Each row has a name. Each question is about the rows just above it.

F: [-18  10   2 -61   2 -53  -7 -15]
X: [ -3 -39 -29 -39 -29 -29  16 -29]
Q: [18 18  8 25 -1  8 19 22]
C: [ 48 -31  -1   2 -45  46  -4  30]
J: [  9 -40  20 -18 -40  89 -21  38]
Times [19] occurs in Q: => 1
How many times does Q hold [18]? => 2
Times [-38] occurs in X: => 0

N: [ 30   6  37 -23 -49  18 -52 -22 -28   4]
Y: [-16  -8  24 -15  57   3 -27  -6  27   5]
R: [ 44   0 -12 -20  59  45  20  11   7   1]
B: [  0   0  34   0 -51  33   9   0  10 -18]
V: [-78  -8 -49   5  88  33 -14  -9  -6  -2]
L: [-3 32 -5 -2 20 -6  4 -1 -2 -6]
P: [ 21 -16  13 -18  41 -70  13   8 -11  -3]
E: [ 30  -1  -5 -23 -49  18 -52   0 -17   1]
D: [-47  22  21  22 -34  16  -6  18  18   8]
Times [0] occurs in B: => 4
Times [-6] occurs in L: => 2
Times [22] occurs in D: => 2

M: [-19  20  21 -19  53 -19 -19 -10 -19]
T: [-18  36  53   1 -19  19  32 -51   8]
Z: [ 52  88 -13   1 -13 -13   2  52   2]
Times [54] occurs in M: => 0
Times [21] occurs in M: => 1
How many times does M hold [-19]? => 5
How many times does M hold [53]? => 1
Count of [52] in Z: => 2
How many times does Z hold [-13]? => 3
Times [-20] occurs in M: => 0

K: [-15  10   0  10  -5   9  18 -13   6 -15 -15  13  16]
W: [-76 -80  23 -73 -14  10 -23 -25 -22 -22  20 -50 -40]
U: [ 64 -32 -46  11  22  31  16  10   6  -2 -47  28  45]
G: [ 10 -11  -3  -3  19  -3   5   1  -9  -2 -10   1   1]
S: [ 19 -35   3   4   3  24  18 -15  18  59  28   3  -2]
H: [ 11 -30  33  10   4  -9   6  20 -12  20  21  17 -22]
Times [18] occurs in S: => 2
Count of [-73] in W: => 1
Count of [19] in G: => 1
Times [3] occurs in S: => 3
Times [-15] occurs in K: => 3

bofa: [ 43  28  -1  48 -29]
Dusu: [ 72 -79 -18  18  60]
nolu: [ 54 -22 -23  42 -11]
gube: [-26 -79 -71 -39 -29]
Takik: [27 28  1  1 28]
Vusas: [ 22 -42  10  10 -11]
malap: [ 18 -25  -2  -1  14]
misun: [-32 -20 -24 -32 -43]
bap: [-7 59 32 59 59]
mag: [-53  38 -33 -40 -34]
How many times does mag hold [-35]? => 0
Count of [-32] in misun: => 2
How many times does Vusas hold [-42]? => 1
Count of [28] in Takik: => 2
Count of [60] in bap: => 0

taruz: [ 22 -16  -1  10  -4  24   5  -3  16   1 -33   3   1 -19  29  24 -18 -11
  -8   9]
Duzi: [ 16  -4   7  11   1  28   3  -6  16 -10 -35   3   3 -25  22  24 -17  -6
  -7   8]
Mugu: [ 30  39   1  -1  31   6  29  -4 -34 -26  25  -1  -5 -11 -21  30  17  18
  -4  14]
pez: [ 16   1  -4 -24   3   0  13   0  -1  14   4  21   8  16 -24  11   0  16
   4   2]
fosu: [-29  17  -6 -16  16 -18  23   0 -29   3  35   5  -2  17 -29 -10   6  21
   9   5]
lukif: [-4  5  0 -1  3  3  2 -2 -3 -3 -1  2  4 -1 -1  2  0  0  0 -1]
ragan: [  6   4   6 -34   6 -59  24  11 -48  30  76  -2 -17  45 -59 -10  27  31
  14   6]
lukuv: [-29  39   1  -1  31   6  29  -4 -34   7   4  21   8  16 -24  11 -18  -5
   7   9]
lete: [-11 -28  -1  -1 -19  -8 -19   3 -11  -1  -5   0  -7  -5   9 -19  -6 -11
  -3  -7]
pudun: [ 1 -6 -6 -9  8  0  5  2  3  3 -9  5 -6 -9 -6 26 -7  3 -6 16]
Count of [5] in ragan: => 0
Times [-1] occurs in lete: => 3
Times [30] occurs in Mugu: => 2
How many times does lete hold [-11]? => 3
Times [-6] occurs in pudun: => 5
Times [16] occurs in pez: => 3

Bik: [19 19 19 20]
ved: [38 19 38 38]
muv: [ 40  18 -85  22]
rap: [59 21 21 43]
How many times does ved hold [39]? => 0
How many times does Bik hold [19]? => 3
Times [20] occurs in Bik: => 1
Times [20] occurs in rap: => 0
Count of [38] in ved: => 3

veg: [-42 -42   6   6 -42   6]
tivot: [ 18 -47  22   2 -21  87]
rasi: [  7 -47   7   2 -47  78]
Count of [2] in rasi: => 1
Times [6] occurs in veg: => 3
How many times does veg hold [-42]? => 3

fub: [-42 -79 -42 -50 -42 -67 -35 -42]
kep: [ 34   4  43  34 -80 -80  34 -80]
gegad: [ 49 -43  95 -42 -42 -67 -42 -42]
Times [-80] occurs in kep: => 3
How many times does gegad hold [-42]? => 4
Count of [-42] in fub: => 4

Vef: [  7  47  14  16   4  31  25   7  -1 -49  11  -6 -14  22  34   9 -10  12
   5  17   3   3 -29  -5   8  19  15  11 -25  -5  -6  19 -13 -12 -22   7
 -10  -7 -21  20   3   0   2  12 -18   5   0  -6  18  -3  16]
dadi: [  5  50  17   9  11  34  25   1   6 -27  17   4 -20  11  25  -5 -18   9
   3  10   4  12 -32  20 -59  16  25  22  25  -6 -12   5  -3  -3 -11   6
 -14 -16  -9  16  10  -5   0 -16 -35 -13  -3 -29  18   1   1]
gugig: [ -5  49  16  18 -32  -7 -23 -17  48  -6 -10  18  13 -66  -4 -20  11  -5
 -22 -50  46  -2  -4  37  22 -33 -39  30  15 -22  24 -23  13 -12  15  -8
 -60 -27  48 -10 -31 -27  -3   6 -33 -47  15 -71   3  15  15]
kag: [ -5  49  16  18 -32  -7 -23 -17  48  -6 -10  18  13 -66  -4 -20  11  32
  -4 -50  46  -2   3  37  22 -33 -39  30  15 -22  24 -23  13 -12  46  -8
 -60 -27  48 -10 -31 -27  -3   6   6 -47  -4 -71   3  15 -25]
Vuk: [ -8  43  22 -40  -4   5  -6 -18  42  15   8  24  -6 -53  -3 -29  -5  15
 -15  13  30   5 -10  22  12 -21  -5  35   5 -18   1 -28  19   7  -4  -3
 -46 -29  36 -12  -6 -27  -4   6 -44  -6  -8 -73  13  -6 -29]
Times [13] occurs in Vuk: => 2
How many times does Vuk hold [-6]? => 5
Times [-5] occurs in gugig: => 2
Times [25] occurs in Vuk: => 0
Times [-60] occurs in gugig: => 1
Count of [15] in gugig: => 5
How many times does Vef hold [5]? => 2

zeku: [  0 -11  -5  -3   1 -25 -22  -1  16   2   0  -2   1   0 -10   1   6   1
  33   5   0   1   8  -1  -1]
fazo: [  1  -2 -28 -31  -1 -22  33  -1  -1   0 -29  -2  -1  -1   1   1   2  -4
   8  -3  -2   0   6  -6   0]
gotis: [  2   6 -22   2  -1 -12   7  -1   5   1  -1  -3  -1   2  -3   0   4   0
  -5  -3   0  -3  -7   2   0]
tik: [  3   2   7  17  -7 -12  63   1  54  -1   0  -3   0   2  -6  -2   8   1
  -1   7  -2   2   2   5   0]
fimel: [  0   1 -41 -20   0 -32  75   1  48  -2   0   1   1  -2  -3   3   2  -1
  33   7  -3   4  48  13   2]
Dof: [  1 -43  -5 -13   5  -3 -57  -1 -38  -1 -20   1  -1  -3   8  -3   2  -4
 -20  -8   1   3  -4 -28   3]
mezub: [ -1  12  41  19   4 -18  13   1  59  -2  -1   1   1  -1   0   1  -1   2
   6   5  -1  -5  34  13   0]
Rezal: [ -2 -21  24  26   5  -2 -61  -2  -5   0   0   0   1   0   0  -1   3   1
   6  -1   1  -2  -3 -10  -2]
Posov: [  0  -9 -47   2   8  -1 -32   0 -20   0   0  -1   2   0  -2   0   3   8
 -16  -2   1   3  21   7   5]
bonar: [  0 -18   5  -8   8   0   4   0 -23  -1   0   1   1   5   5   1  -1   0
 -16   1  -1   5   1   5   1]
pamem: [  0   9 -32   1  -4   5   1   0 -32   1   1   3   3  -2   2   2  -4  -4
  69  -8   0   1 -15   6  -4]
Times [1] occurs in bonar: => 6
Times [7] occurs in tik: => 2
Times [-2] occurs in Rezal: => 5
Count of [-28] in Dof: => 1
Count of [-4] in pamem: => 4

